Here is a tiny trained network, its code and every weight. The questions are about switching its units off for an input and a target symbol, where a switched-off unit gives its printed mean instead of its output.

import numpy as np


def w(rows, s, z=0):
    codes = np.array(rows[::2]) - 128.0
    scale = np.full(codes.shape[1], s)
    scale[-1] = z or s
    return codes * scale


def f(y):
    return y / 2 * (1 + np.tanh(0.7978845608 * (y + 0.044715 * y**3)))


def softmax(a):
    e = np.exp(a - a.max(-1, keepdims=True))
    return e / e.sum(-1, keepdims=True)


def log_softmax(a):
    a = a - a.max(-1, keepdims=True)
    return a - np.log(np.exp(a).sum(-1, keepdims=True))


def net(x, mask):
    ids = ['ΘΞΣΨαβγδεζηλπτφω'.index(c) for c in x.split()]
    T = len(ids)
    res = E[ids] + P[:T]
    u = 0
    for l in range(2):
        q, k, v = (res @ M[l].T for M in (Q, K, V))
        z = softmax(np.where(np.tri(T) > 0, q @ k.T / 3**0.5, -1e9)) @ v
        res = res + np.where(mask[u], z, O[l][:, -1]) @ O[l][:, :-1]
        u += 1
        y = f(res @ A[l][:, :-1].T + A[l][:, -1])
        res = res + np.where(mask[u : u + 8], y, B[l][:, -1]) @ B[l][:, :-1]
        u += 8
    return log_softmax(res[-1] @ U[:, :-1].T + U[:, -1])


Q, K, V, O, A, B = {}, {}, {}, {}, {}, {}
E = w([
[89,160,120],'Θ',
[194,148,7],'Ξ',
[120,87,139],'Σ',
[133,98,125],'Ψ',
[25,131,37],'α',
[72,176,123],'β',
[168,140,124],'γ',
[134,90,143],'δ',
[110,118,128],'ε',
[81,187,124],'ζ',
[173,161,137],'η',
[150,144,125],'λ',
[58,74,206],'π',
[183,184,115],'τ',
[165,76,80],'φ',
[212,112,127],'ω',
],0.016)
P = w([
[115,181,157],'0',
[81,3,112],'1',
[108,33,105],'2',
[132,27,130],'3',
[151,148,197],'4',
[156,133,167],'5',
[132,171,159],'6',
[161,129,151],'7',
[172,146,151],'8',
[146,108,132],'9',
[107,133,122],'10',
[98,149,105],'11',
],0.006)
Q[0] = w([
[49,77,125],'L0H0',
[134,169,76],'L0H0',
[130,6,190],'L0H0',
],0.012)
K[0] = w([
[125,177,76],'L0H0',
[250,109,140],'L0H0',
[17,164,138],'L0H0',
],0.012)
V[0] = w([
[194,35,202],'L0H0',
[151,98,2],'L0H0',
[62,251,137],'L0H0',
],0.0078)
O[0] = w([
[118,254,117,87],'L0H0',
[190,4,176,254],'L0H0',
[212,173,133,87],'L0H0',
],0.0067,0.0074)
A[0] = w([
[36,252,38,1],'L0N0',
[85,134,85,117],'L0N1',
[68,83,95,135],'L0N2',
[186,127,255,174],'L0N3',
[26,105,234,65],'L0N4',
[71,127,28,140],'L0N5',
[185,128,80,52],'L0N6',
[61,77,164,65],'L0N7',
],0.0092,0.0039)
B[0] = w([
[209,75,111,133],'L0N0',
[147,29,156,142],'L0N1',
[247,105,151,253],'L0N2',
[128,145,25,204],'L0N3',
[156,255,188,204],'L0N4',
[123,100,239,243],'L0N5',
[130,158,123,198],'L0N6',
[215,172,61,199],'L0N7',
],0.0068,0.0035)
Q[1] = w([
[119,58,100],'L1H0',
[99,79,3],'L1H0',
[142,152,56],'L1H0',
],0.0061)
K[1] = w([
[150,231,80],'L1H0',
[218,254,176],'L1H0',
[168,92,238],'L1H0',
],0.0061)
V[1] = w([
[51,203,108],'L1H0',
[244,114,79],'L1H0',
[2,4,135],'L1H0',
],0.0088)
O[1] = w([
[124,242,97,2],'L1H0',
[91,94,255,250],'L1H0',
[56,58,12,120],'L1H0',
],0.01,0.008)
A[1] = w([
[147,151,116,214],'L1N0',
[158,159,112,211],'L1N1',
[100,135,217,5],'L1N2',
[155,61,1,103],'L1N3',
[198,181,74,128],'L1N4',
[150,42,166,22],'L1N5',
[176,244,48,106],'L1N6',
[103,249,63,197],'L1N7',
],0.0099,0.0022)
B[1] = w([
[111,53,126,126],'L1N0',
[107,34,64,128],'L1N1',
[148,253,67,158],'L1N2',
[25,213,73,153],'L1N3',
[152,60,147,132],'L1N4',
[101,226,118,250],'L1N5',
[92,129,92,135],'L1N6',
[17,164,74,133],'L1N7',
],0.0043,0.021)
U = w([
[145,113,104,174],'Θ',
[107,110,116,34],'Ξ',
[169,143,142,67],'Σ',
[254,85,59,62],'Ψ',
[106,111,71,254],'α',
[70,15,84,197],'β',
[108,108,70,177],'γ',
[138,117,145,5],'δ',
[71,60,115,52],'ε',
[151,127,145,132],'ζ',
[73,204,181,18],'η',
[187,13,225,209],'λ',
[118,100,100,19],'π',
[149,120,128,119],'τ',
[107,97,94,43],'φ',
[199,165,183,40],'ω',
],0.0071,0.0039)

Each question gives the input, a string of symbols that net reads in full, and the target symbol t.
The units are the heads (3 rows each of Q, K, V and O) and the neurons (one row each of A and B). Each row of codes is followed by its name. A weight is (code - 128) times the scale printed after its matrix; where a second scale follows, it is the last column's (O, A, B and U).
mask holds one flag per unit, layer by layer, with each layer's heads first. A switched-off unit (its flag False) gives its mean, the last column of its rows in O or B, instead of its output. The means were averaged over made-up inputs and are rounded, as every weight is.
A unit's drop is (log p(t) with every unit on - log p(t) with that unit switched off) / (log p(t) with every unit on - log p(t) with every unit switched off).
The circuit of an input: a set's keep is (log p(t) with only the set's units on - log p(t) with every unit switched off) / (log p(t) with every unit on - log p(t) with every unit switched off). Starting from the 12 units with the biggest drops (on a tie, the unit counted first), units are removed one at a time, each time the one whose removal leaves the highest keep (on an exact tie, the one counted first), for as long as the keep stays at least 0.8.
units of the circuit, in order: the units of the circuit, biggest drop first
k most important neurons: the k neurons with the biggest drops, biggest first
k most important neurons of layer l: the k neurons of layer l with the biggest drops, biggest first
drop when u is switched off: that unit's drop, to one decimal
input π Ξ Ξ λ Ψ α, target λ: 2 most important neurons -> (L0N4; L0N0)
input α η δ, target β: units of the circuit, in order -> (L1H0)
input α Ξ φ, target β: units of the circuit, in order -> (L1H0; L1N3; L0H0)
input Ξ Ξ Ξ π, target η: 2 most important neurons -> (L1N2; L0N4)
input α Ξ φ Ξ, target β: units of the circuit, in order -> (L1H0; L0H0; L1N3)
input α Ξ Ξ Ψ, target β: units of the circuit, in order -> (L1H0; L0H0; L0N4; L1N3)
input α Ξ λ, target β: units of the circuit, in order -> (L1H0; L0N4; L0H0)
input π Ξ Ξ, target Ψ: units of the circuit, in order -> (L1H0; L0H0)
input α Σ α Ξ α Σ, target β: 2 most important neurons -> (L0N3; L1N3)
input α β Ξ, target β: units of the circuit, in order -> (L1H0; L0H0)
input α Ξ τ, target β: 2 most important neurons -> (L0N4; L0N7)
input ζ Ξ Ξ δ ω α Ξ Ξ δ α α, target λ: 2 most important neurons -> (L0N2; L1N3)
input α Ξ δ, target β: 2 most important neurons of layer 0 -> (L0N4; L0N3)
input η Ξ π, target η: units of the circuit, in order -> (L0H0)
input δ Ξ α Ξ Ξ Ξ Ξ φ α π Ξ, target λ: drop when L1N5 is switched off -> -0.1
input Ξ Ξ α Ξ, target λ: drop when L0H0 is switched off -> 0.3
input α Ξ λ λ, target β: drop when L0N7 is switched off -> 0.1
